[190 134 135 100 117 101 145 111 147 126 115  87 146  59 113] -> Meb
[163 141 124 121 111 109 122  94 197 118 165 155 123 111 146] -> Sud
[ 97 149 108  80 159 121  82 154  65 143  97 119 110 135 127] -> viv
[ 87 111 190 100 126 117 145 113 135 101 115  59 146 146 134] -> nolu
[111 146 163  95 164 116 124 121  78  82  99 118 138 183 113] -> Tos
[111 114 182 161 137 147 204 121 154 128  97 106 144 114 125] -> Luzem
order: [113  59 146  87 115 126 147 111 145 101 117 100 135 134 190]	Meb
order: [134  87 111 190 100 126 117 145 113 135 101 115  59 146 146]	nolu
len: [163 141 124 121 111 109 122  94 197 118 165 155 123 111 146]	15
q: [197 118 165 155 123 111 146]	Sud

[ 82 133 133  65 112] = pusud
[186 169 222 190 147] = tizir
[112  82 133 132  65] = nolu
order: [112  65 133 133  82]	pusud
q: [169 222]	tizir
q: [112  82 133 132]	nolu
len: [ 82 133 133  65 112]	5
order: [112  82 133 133  65]	pusud
q: [133 133  65 112]	pusud
len: [112  82 133]	3

[128 101  92 154 132  98 148 112 129 117 125] : Pok
[130 125 142 135 131 162 132 120 131 126 127] : Luzem
[128 143 106 130 122  69 132 122 121 127 136] : Tos
[126 135 106 130 122  69 132 122 126 135 142] : viv
[136 153 145 104 119 116 104 137 128 129 131] : pusud
[130 126 135 106 136 137 131 125 128 141 134] : tizir
len: [128 143 106 130 122  69 132 122 121 127 136]	11
len: [128 101  92 154 132  98]	6
len: [130 125 142 135 131 162 132 120]	8
order: [106 125 126 128 130 131 134 135 136 137 141]	tizir
q: [126 135 106 130]	viv
q: [128 141]	tizir
q: [128 143 106 130 122  69 132 122 121 127]	Tos

[101 153 106  87 170 170 121]  dus
[156 101 128 100 126 200 147]  Sud
[101 100 126 147 156 128 199]  Tos
[111 128  87 106 115 131 128]  nolu
[ 83 105 169 173 136  91 101]  tizir
[154 131 191 128 128  76 143]  gosoz
q: [106  87]	dus
q: [111 128  87 106 115]	nolu
order: [100 101 126 128 147 156 200]	Sud
len: [111 128  87 106 115 131 128]	7

[186  97 156 161 126 165 152 125 117 101 164 179 126 136  97 125 116 131
 116 194 147 104 135 109 117 116 204 120 143 126 116 132 109 165 119 131
 129 107 110] -> Pok
[133 109 127  92  97  98  91  68 140 125 140 135 104 149 108 140 110 120
 133 164  93 124 118 148  91 129 138 145 151 101 132 123 106 144  88 141
 125 104  96] -> nolu
[ 93 103 133 116 124 129 131 116 111 119 119 119 111 127 142 134 163  85
 161 104 106  96 133 151 125 118 126 122 118 134 137 142 126 154 120 118
 150 159 129] -> Luzem
[118 128 128 137 138 151 113  79 136 123 130 150  79 105 146 128 102 117
 123 127 114 120 144 134 111 126 148 116 122 110 114 147 138 120 131 120
 116 110  95] -> pusud
[129 112 137 105 105 106  96  56 140 121 142 148 104 135 131 132 117 119
 135 178  98 122 110 135 108 136 137 125 141  83 133 144 119 133  93 122
 139 107 103] -> Tos
[126 119 133 151 142 161 119  96 125 122 137 159  85 104 131 124 103 111
 118 134 120 119 154 134 111 126 163 116 129 118 106 149 133 127 142 129
 116 118  93] -> Meb
[127 112 105 102 130 130 116 113 143 125  92  88 106 128 172 149 120 133
 101 120 119 139 121 145 110 118 169 133 132 132 128 138  97 140 164 110
 119  73 145] -> Sud
[139 112 138 119 121 128 106  73 130 119 145 164  92 133 113 128 110 110
 125 172 101 116 132 133 105 132 169 127 145  97 119 149 120 140 102 143
 130 118  88] -> viv
[111 135 129 142 123 136 108  71 148 125 127 159  83 105 147 109 104 124
 121 139 119 123 133 125 117 143 143 108 134  86 107 144 140 110 124 102
 130 107  87] -> pabir
q: [128 172 149]	Sud
order: [134  86 107 144 140 110 124 102 130 107  87 111 135 129 142 123 136 108
  71 148 125 127 159  83 105 147 109 104 124 121 139 119 123 133 125 117
 143 143 108]	pabir
order: [116  93 149 118 125 129 106 119 127 104 122 120 119 134 129 131 142 133
 111 137  96 111 103 151 142 154 126 159 124 116 134 133  85 163 118 126
 118 119 161]	Meb
order: [ 88 118 130 143 102 140 120 149 119  97 145 127 169 132 105 133 132 116
 101 172 125 110 110 128 113 133  92 164 145 119 130  73 106 128 121 119
 138 112 139]	viv
q: [126 116 132]	Pok

[120 177  81 151 117 140  77 121 123 162 120 121 127 131] = Pok
[177 162 127 120 123 121 117 120 151 131 140  81 122  77] = tizir
[121 122 120 151  77 127 131 123 162  81 177 120 140 117] = Meb
len: [177 162 127 120 123 121 117 120 151 131 140  81 122]	13
len: [121 122 120 151  77 127 131 123 162  81 177 120 140 117]	14
order: [121 127 131 120 177  81 151 117 140  77 121 123 162 120]	Pok
order: [ 77  81 117 120 120 121 121 123 127 131 140 151 162 177]	Pok

[159 108 113 130 134 114 105]  pusud
[105 113 130 159 134 113 108]  Pok
[133 127 129 134 140 136 124]  Tos
[129 134 133 123 117 125 139]  viv
[134 113 113 130 159 105 115]  dus
[133 172 160  99  53 104 203]  nolu
[113  96  78 172 195 136  38]  Meb
[119 125 130 144 130 122 122]  tizir
[160  99  53 133 172 118 110]  Sud
len: [133 172 160  99  53 104]	6
order: [108 113 134 159 130 113 105]	Pok
q: [133 172 160  99  53]	nolu
order: [ 53  99 104 133 160 172 203]	nolu
len: [159 108 113 130 134 114 105]	7
q: [105 113 130 159 134 113]	Pok

[132 110 116 107 102 212 104  76 145 146  97  96 137 207 112  90 148 170
 114 146 183 121 135 101  63 173  93 132 124 121  83  78  70 199  59  82
 122 208 137  78  63 133  55  34 100 159 120 194 189 173 107  93 206 156
  71 173 138  77] = viv
[ 71  78 146 135 132 101 194 107 116 183 133 124 121 122 146 207 199 159
 145 173 137  63 110 156 173 138  93 104  93 206  34 132 107 100 114  78
  70 190 212  96  83  59  63  55 137  82 112 121 170  76 173 148 102  90
 120  77 208  97] = Sud
[183 119  99  87 158 132  76 133 132  96  79 167 149 128  90 120 164 111
  83  82 106 154 163 170 147 158 128 176 177 125 151 105  99 137 135 100
 124 138 178 156 102 184 133 129  98  98 110 119 132 121 173 100 135 117
 101  98 179 119] = Tos
[139 124 124 119 135 129 120 132 132 123 121 135 132 127 121 126 136 126
 122 120 124 131 137 138 130 133 130 138 140 126 134 123 124 130 131 124
 130 129 137 134 126 138 129 126 123 122 123 126 128 126 137 125 130 129
 124 125 136 129] = Luzem
[125 144 129 141 128 116 130 127 115 125 130 132 127 124 135 137 120 120
 122 130 125 138 116 124 145 126 125 124 118 140 128 141 133 117 133 136
 121 124 126 132 129 129 138 153 135 131 141 124 125 130 126 127 115 115
 137 114 130 130] = Pok
[141 111 134 115 140 140 134 146 153 135 136 136 135 127 125 126 146 140
 146 126 130 121 154 148 120 131 146 143 154 116 143 122 137 141 139 130
 147 128 138 138 144 135 132 111 127 124 114 130 129 124 142 142 142 152
 129 148 132 141] = nolu
[113 130 133 137 118 126 138 123 124 134 138 117 121 128 136 128 117 130
 136 138 133 121 116 115 122 120 125 114 113 128 119 132 132 125 123 133
 126 125 114 119 131 113 124 127 134 135 132 130 127 129 115 131 125 128
 132 133 115 127] = gosoz
[134 122 129 122 134 130 129 136 137 129 129 132 130 125 125 128 135 131
 133 125 127 125 138 137 126 128 135 135 139 123 135 126 131 130 133 128
 134 126 132 133 134 131 131 123 127 124 122 126 126 125 134 133 132 136
 129 133 129 134] = tizir
[145 123 117 112 138 128 110 130 129 116 111 140 134 125 114 125 139 121
 113 111 119 134 139 142 133 136 127 143 144 125 135 119 118 129 130 118
 126 129 143 137 120 145 129 135 109 125 108 119 132 124 142 119 129 124
 119 118 142 126] = dus
len: [ 71  78 146 135 132 101 194 107 116 183 133 124 121 122 146 207 199 159]	18
q: [ 98 179 119]	Tos
len: [125 144 129 141 128 116 130 127 115 125 130 132 127 124 135 137 120 120
 122]	19
order: [ 77 138 173  71 156 206  93 107 173 189 194 120 159 100  34  55 133  63
  78 137 208 122  82  59 199  70  78  83 121 124 132  93 173  63 101 135
 121 183 146 114 170 148  90 112 207 137  96  97 146 145  76 104 212 102
 107 116 110 132]	viv
q: [ 55 137  82 112 121 170]	Sud
order: [ 77 208  97  71  78 146 135 132 101 194 107 116 183 133 124 121 122 146
 207 199 159 145 173 137  63 110 156 173 138  93 104  93 206  34 132 107
 100 114  78  70 190 212  96  83  59  63  55 137  82 112 121 170  76 173
 148 102  90 120]	Sud
len: [145 123 117 112 138 128 110 130 129 116 111 140 134 125 114 125 139 121
 113 111 119 134 139 142 133 136 127 143 144 125 135 119 118 129 130 118
 126 129 143 137 120 145 129 135 109 125 108 119]	48

[ 90 135 141 121 133 154 123 125 125 125 102  90 160 127  66 126 128 156
 182 116 129] -> Tos
[137 103 157 124 125 132 118 120 118 131 115 201  39 130 112 130 127 135
 159 143 118] -> Sud
[140 123 110 118 124 119 132 130 145 131 123 142 131 124 130 126 146 148
 126 125 130] -> pusud
[158 153  80 138 126  99 127 122 196 129 121 128 141 131  97 129 130 131
 190 117 128] -> nolu
[ 93 117 103 140 127 148 124 133 134 121 121 116 102 122  94 124 132  90
 148 129 128] -> pabir
[ 90 135 141 121 133 154 123 125 125 125 102 146 111 127 158 127 130 152
  71 133 145] -> viv
[140 123 110 118 124 119 132 130 145 131 123 126 167 126 144 126 135 158
 162 210 110] -> Pok
[125 141 102 121 135 125 133 111 158 127 152 146 123 124 130  71 133  90
 154 127 145] -> tizir
order: [152  71 133 145  90 135 141 121 133 154 123 125 125 125 102 146 111 127
 158 127 130]	viv
q: [123 125 125 125 102 146 111 127 158 127 130]	viv
q: [158 153]	nolu

[130 127 126 130 128 141 127 128 196 128 128 131  30 131 134 111 155 118
 128 128 134 122 141 134 178 166 126 128 128 131]  gosoz
[128 141 127 126 128 130 127 128 128 128 129 135 131 132 128 130 128 127
 129 128 122 125 131 125 134 122 127 129 128 128]  Luzem
[128 127 132 128 130 130 131 128 128 128 129 135 131 132 128 130 128 127
 129 128 122 125 131 125 130 114 131 129 125 129]  nolu
[130 130 121 128 112 117 117 128 106 127 121 124 109 120 131 127 130 129
 122 128 119 133 129 128 134 116 161 124 130 128]  pusud
len: [128 127 132 128 130 130 131 128 128 128 129 135 131 132 128]	15
len: [130 127 126 130 128 141 127 128 196 128 128 131  30 131 134 111 155 118
 128 128 134]	21
len: [128 127 132]	3
q: [127 132 128 130]	nolu
q: [129 122 128 119 133]	pusud
q: [127 126 130 128 141 127]	gosoz

[ 84 130 143 155 111 132 137 112 140 138 135 143 148 159 120 141 135 176
  99 117 120 185 147 111 143 105 139 100 107 130 169 115 140] -> Luzem
[127 138 145 149 113 165 179  91  81 138 104 101 130 143 111 141 116 150
 126 152 101 142 111 136 107 123  94 147 140 124 186 149 124] -> Meb
[134 103 146 145 115 132 134 164 124 111 108 172 125 128  84  76 130 139
 115 133 112 133 161 130 137 130 146 141 126 126 166 144 147] -> gosoz
[117 116 142 130 118 135 119 105  93 106 127 104 108 138 130 101 116 121
 105 150 171 150 123 109 134 132 137  94  91 130 169 152 154] -> dus
[140 130 130 130 109 155 134 125 143 103 114 153 135 140 101  80 154 152
 118 143 105 142 139 117 107 139 139 152 118 101 126 141 173] -> Pok
[101 119 153 145 136  86 126 101 143 164  94 140 101 150 128 145 133 152
 122 106 138 150 123 144 134 109  96 123  91 136 146 170 142] -> Sud
[140 127 137 133 122  92 165  94 134 111 121 146 120 119 145 101 116 121
 122 139 156 176 119 132 139 127 130 100 100 147 160 109 131] -> viv
[ 94 165 127 107 142  91 126 149  81 113 145 104 150 124 147 130 152 149
 186 179 111 122 111 116 101 136 141 124 101 138 140 143 138] -> pabir
[ 78 108 137 130 148 112 183  87 131 126 114 159 150 123 128 163 138 116
 117 108 120 153 137 157 125 127 141 115  96 107 169 125 112] -> nolu
[107 124 117 118 136  89 155 108 149 161 100 175 115 133 125 123 145 168
 109 133 145 168 121 136 134 127 114 155  93 103 140 128 131] -> Tos
[124 114 127 132 140 139 176  87 115 123 141 163 165 123 143 137 137 142
 130 139 127 127 139 130 121 112 121 120 126 140 189 136 140] -> pusud
[150 173 153 115 101 122 144 153 153 117 133 169 130 145 130 109 137 118
 120 146 153 119 129 144 128 109 123 126  96 144 169 136 126] -> tizir
len: [134 103 146 145 115 132 134 164 124 111 108 172 125 128  84  76 130 139
 115 133 112 133 161 130 137 130 146 141 126 126 166 144 147]	33
q: [109 155]	Pok
order: [142 111 136 107 123  94 147 140 124 186 149 124 127 138 145 149 113 165
 179  91  81 138 104 101 130 143 111 141 116 150 126 152 101]	Meb
len: [107 124]	2

[153 158 160  58 133 165  99 134  82 150 194 147 185  70  89 168 161  47
  76 176] = Meb
[100 131 130 139 116 108 192 125  64 140  66 207 142 206  66 109  50 163
  57  52] = dus
[173 148  94 111 108 103 103 121 161 206 170 145 103  51 153 206 158 169
 100 187] = Pok
[ 99 143  55  85 165 186  97 153 135 109 109 101 187  53  65 109 154 131
  77 163] = Sud
[ 83 208  88 204 128 107  66 197 127 127 109 160 106 114 199 168 145  76
 114 122] = pusud
[ 87 195 136 188 102  65 193  53  69  69 187  74 203  54 108 110 197 127
  90  64] = Tos
[159 204 206  86  64  91 145  67  75  69  77  54  62  86  90  83 126 114
 166 186] = viv
[153 158 160  58 149 165  99 134  82 150 194 147 185  70  89 168 161  47
  76 176] = Luzem
[173 116 192 159  57 148 150 136  67 182 113 166  70 129 175 181  74 165
  52 106] = nolu
[186 187  93 138 124 172  63 114 208  84 144  97 148 127 107 156  49 153
  92  81] = pabir
[ 90  78  89 189 162  53  76  76 195 141 179 126  94 123  60 204 165 140
 178 125] = tizir
[207 125 142  66 139 116 109 162 206  50  64 140 192 131  57 108  52 100
  66 130] = gosoz
len: [186 187  93 138 124 172  63 114 208  84 144  97 148 127 107 156  49 153
  92  81]	20
q: [103 103 121 161 206 170 145]	Pok
order: [ 50  52  57  64  66  66 100 108 109 116 125 130 131 139 140 142 163 192
 206 207]	dus

[ 86 126 115 126 126  75] -> Pok
[133 185 146 153 127 118] -> Sud
[106 128  97 129 213 129] -> Meb
[132 138 139 136 131 110] -> nolu
[175 131  77 134 121 111] -> Tos
[179 123  95 122 139 151] -> pusud
[118 127 185 133 146 152] -> tizir
[186 133 118 146 153 127] -> pabir
len: [179 123  95]	3
order: [146 152 118 133 127 185]	tizir
order: [127 118 133 185 146 153]	Sud
order: [123  95 122 139 151 179]	pusud

[100 124 135 129 149 135 110 127 121 137 125 122 114 130] -> nolu
[ 86 121 147 117 169 155  87 123 133 171 126 132  93 129] -> pabir
[133 123 125 124 120 132 133 136 131 127 120 125 126 126] -> viv
[199 123 152 120 139 140 159 146 127 126 129 126 179 125] -> pusud
[123 123 116 131 182 129 122 131 128 172 130 131 107 129] -> Luzem
[130 124 132 124 118 136 132 129 126 121 118 126 133 126] -> Pok
[131 130 109 130  84 102 148 142 129  98 137 129 139 132] -> gosoz
q: [136 131]	viv
order: [131 182 122 116 107 131 130 129 131 172 123 129 128 123]	Luzem
len: [133 123 125 124]	4
len: [ 86 121 147 117 169 155  87 123 133 171 126 132]	12

